Below are the code and all the weights of a small trained network. Each question names an input and a target symbol and asks about switching units off, where a switched-off unit gives its printed mean instead of its output.

import numpy as np


def w(rows, s, z=0):
    codes = np.array(rows[::2]) - 128.0
    scale = np.full(codes.shape[1], s)
    scale[-1] = z or s
    return codes * scale


def f(y):
    return y / 2 * (1 + np.tanh(0.7978845608 * (y + 0.044715 * y**3)))


def softmax(a):
    e = np.exp(a - a.max(-1, keepdims=True))
    return e / e.sum(-1, keepdims=True)


def log_softmax(a):
    a = a - a.max(-1, keepdims=True)
    return a - np.log(np.exp(a).sum(-1, keepdims=True))


def net(x, mask):
    ids = ['αβγεζηθλμξπσφψω'.index(c) for c in x.split()]
    T = len(ids)
    res = E[ids] + P[:T]
    u = 0
    for l in range(2):
        q, k, v = (res @ M[l].T for M in (Q, K, V))
        z = softmax(np.where(np.tri(T) > 0, q @ k.T / 4**0.5, -1e9)) @ v
        res = res + np.where(mask[u], z, O[l][:, -1]) @ O[l][:, :-1]
        u += 1
        y = f(res @ A[l][:, :-1].T + A[l][:, -1])
        res = res + np.where(mask[u : u + 4], y, B[l][:, -1]) @ B[l][:, :-1]
        u += 4
    return log_softmax(res[-1] @ U[:, :-1].T + U[:, -1])


Q, K, V, O, A, B = {}, {}, {}, {}, {}, {}
E = w([
[90,106,128,145],'α',
[144,130,161,181],'β',
[107,122,195,132],'γ',
[92,112,89,181],'ε',
[103,147,119,32],'ζ',
[72,56,59,122],'η',
[143,89,130,39],'θ',
[211,174,86,251],'λ',
[142,35,174,107],'μ',
[138,119,140,189],'ξ',
[102,78,136,137],'π',
[152,73,102,123],'σ',
[92,109,140,132],'φ',
[116,115,78,130],'ψ',
[86,80,153,244],'ω',
],0.017)
P = w([
[55,148,124,146],'0',
[154,88,21,81],'1',
[120,93,205,148],'2',
[166,80,11,58],'3',
[109,101,206,161],'4',
[164,114,7,90],'5',
[113,83,212,136],'6',
[163,139,9,105],'7',
],0.015)
Q[0] = w([
[187,135,194,97],'0.h1',
[2,132,74,96],'0.h1',
[47,80,130,146],'0.h1',
[101,137,206,112],'0.h1',
],0.0094)
K[0] = w([
[255,142,128,18],'0.h1',
[46,187,104,107],'0.h1',
[76,210,150,86],'0.h1',
[97,16,188,116],'0.h1',
],0.0084)
V[0] = w([
[79,255,174,202],'0.h1',
[199,151,133,160],'0.h1',
[154,121,107,98],'0.h1',
[82,154,181,115],'0.h1',
],0.0098)
O[0] = w([
[137,1,194,2,11],'0.h1',
[114,147,155,141,2],'0.h1',
[94,153,195,153,130],'0.h1',
[233,103,151,122,119],'0.h1',
],0.0078,0.0057)
A[0] = w([
[108,213,220,114,140],'0.n1',
[60,166,108,136,254],'0.n2',
[104,162,43,6,142],'0.n3',
[86,89,2,149,175],'0.n4',
],0.009,0.0078)
B[0] = w([
[124,253,207,117,134],'0.n1',
[172,18,83,54,200],'0.n2',
[108,180,112,187,199],'0.n3',
[159,162,143,92,251],'0.n4',
],0.011,0.017)
Q[1] = w([
[82,78,62,120],'1.h1',
[115,102,51,27],'1.h1',
[1,90,238,193],'1.h1',
[120,109,151,129],'1.h1',
],0.0088)
K[1] = w([
[89,70,38,77],'1.h1',
[48,71,63,48],'1.h1',
[254,120,106,161],'1.h1',
[214,122,109,34],'1.h1',
],0.0088)
V[1] = w([
[97,162,203,86],'1.h1',
[134,88,107,44],'1.h1',
[192,116,122,133],'1.h1',
[246,100,194,99],'1.h1',
],0.012)
O[1] = w([
[75,168,66,53,80],'1.h1',
[125,167,251,186,248],'1.h1',
[141,58,144,191,144],'1.h1',
[37,124,2,156,134],'1.h1',
],0.0077,0.016)
A[1] = w([
[169,119,177,81,157],'1.n1',
[130,162,76,114,254],'1.n2',
[191,58,54,139,133],'1.n3',
[141,2,160,140,61],'1.n4',
],0.0086,0.0056)
B[1] = w([
[61,188,89,90,212],'1.n1',
[104,9,166,116,234],'1.n2',
[47,199,95,107,191],'1.n3',
[159,136,67,88,254],'1.n4',
],0.014,0.0063)
U = w([
[102,147,75,170,165],'α',
[126,89,133,138,134],'β',
[114,120,82,175,124],'γ',
[67,159,182,105,224],'ε',
[75,175,48,169,48],'ζ',
[200,146,72,6,98],'η',
[148,90,131,132,86],'θ',
[150,57,108,151,1],'λ',
[105,169,63,130,170],'μ',
[104,100,166,164,233],'ξ',
[140,85,126,142,95],'π',
[65,78,167,115,82],'σ',
[171,190,85,192,169],'φ',
[74,82,99,154,89],'ψ',
[121,102,102,141,118],'ω',
],0.013,0.0031)

Each question gives the input, a string of symbols that net reads in full, and the target symbol t.
The units are the heads (4 rows each of Q, K, V and O) and the neurons (one row each of A and B). Each row of codes is followed by its name. A weight is (code - 128) times the scale printed after its matrix; where a second scale follows, it is the last column's (O, A, B and U).
mask holds one flag per unit, layer by layer, with each layer's heads first. A switched-off unit (its flag False) gives its mean, the last column of its rows in O or B, instead of its output. The means were averaged over made-up inputs and are rounded, as every weight is.
A unit's drop is (log p(t) with every unit on - log p(t) with that unit switched off) / (log p(t) with every unit on - log p(t) with every unit switched off).
The circuit of an input: a set's keep is (log p(t) with only the set's units on - log p(t) with every unit switched off) / (log p(t) with every unit on - log p(t) with every unit switched off). Starting from all 10 units, units are removed one at a time, each time the one whose removal leaves the highest keep (on an exact tie, the one counted first), for as long as the keep stays at least 0.8.
circuit, biggest first: the units of the circuit, biggest drop first
most important unit: the unit with the biggest drop
top k neurons: the k neurons with the biggest drops, biggest first
top k neurons in layer l: the k neurons of layer l with the biggest drops, biggest first
input η μ η ω, target φ: most important unit -> 0.n2
input η γ ω ζ, target φ: circuit, biggest first -> [1.h1, 0.n3, 0.n2]
input μ θ ζ η σ ω, target ζ: circuit, biggest first -> [1.n3, 0.n4, 1.h1, 0.n1]
input λ η α ζ ζ σ, target ε: circuit, biggest first -> [0.h1, 1.h1, 0.n2]
input η ζ θ π η σ, target φ: circuit, biggest first -> [1.h1, 0.n2, 1.n2]
input λ η ε γ η ζ, target ε: circuit, biggest first -> [0.h1, 1.h1]
input ζ ω ζ η η α, target η: top 3 neurons in layer 0 -> [0.n4, 0.n3, 0.n2]
input η θ θ α, target φ: top 2 neurons in layer 0 -> [0.n2, 0.n3]
input γ η η θ β η μ μ, target ψ: top 2 neurons in layer 0 -> [0.n4, 0.n2]
input γ η λ μ η γ λ, target ζ: circuit, biggest first -> [1.h1, 1.n3]
input η α η μ γ μ, target φ: circuit, biggest first -> [1.h1, 1.n2, 0.n2]
input η α ω, target λ: top 2 neurons -> [0.n4, 1.n4]
input η η μ λ σ η ζ θ, target φ: circuit, biggest first -> [0.n2, 0.n3]
input θ η γ σ η ω λ, target ζ: circuit, biggest first -> [1.h1]
input η η μ η η ψ, target φ: top 3 neurons in layer 0 -> [0.n2, 0.n3, 0.n1]
input μ η η γ η η η, target η: top 2 neurons in layer 0 -> [0.n3, 0.n2]
input η ζ θ η η ζ γ, target σ: top 4 neurons -> [0.n1, 1.n2, 1.n4, 0.n3]
input γ η θ η ψ ψ, target ψ: top 3 neurons in layer 0 -> [0.n4, 0.n3, 0.n2]
input γ φ ψ ζ η, target η: top 2 neurons -> [0.n3, 1.n4]
input σ ψ ω, target λ: top 2 neurons -> [0.n2, 1.n4]
input η θ η η η η ζ α, target φ: top 3 neurons -> [1.n2, 0.n2, 0.n1]
input γ η η γ, target ψ: top 2 neurons -> [1.n2, 0.n4]
input γ ζ θ ζ ζ ξ, target ψ: top 2 neurons -> [1.n2, 0.n4]
input η η θ π ζ φ, target φ: top 2 neurons -> [1.n2, 0.n2]
input η ζ η ω α π, target φ: top neuron in layer 0 -> [0.n2]
input η ζ μ λ η γ, target φ: circuit, biggest first -> [1.h1, 1.n2, 0.n2]
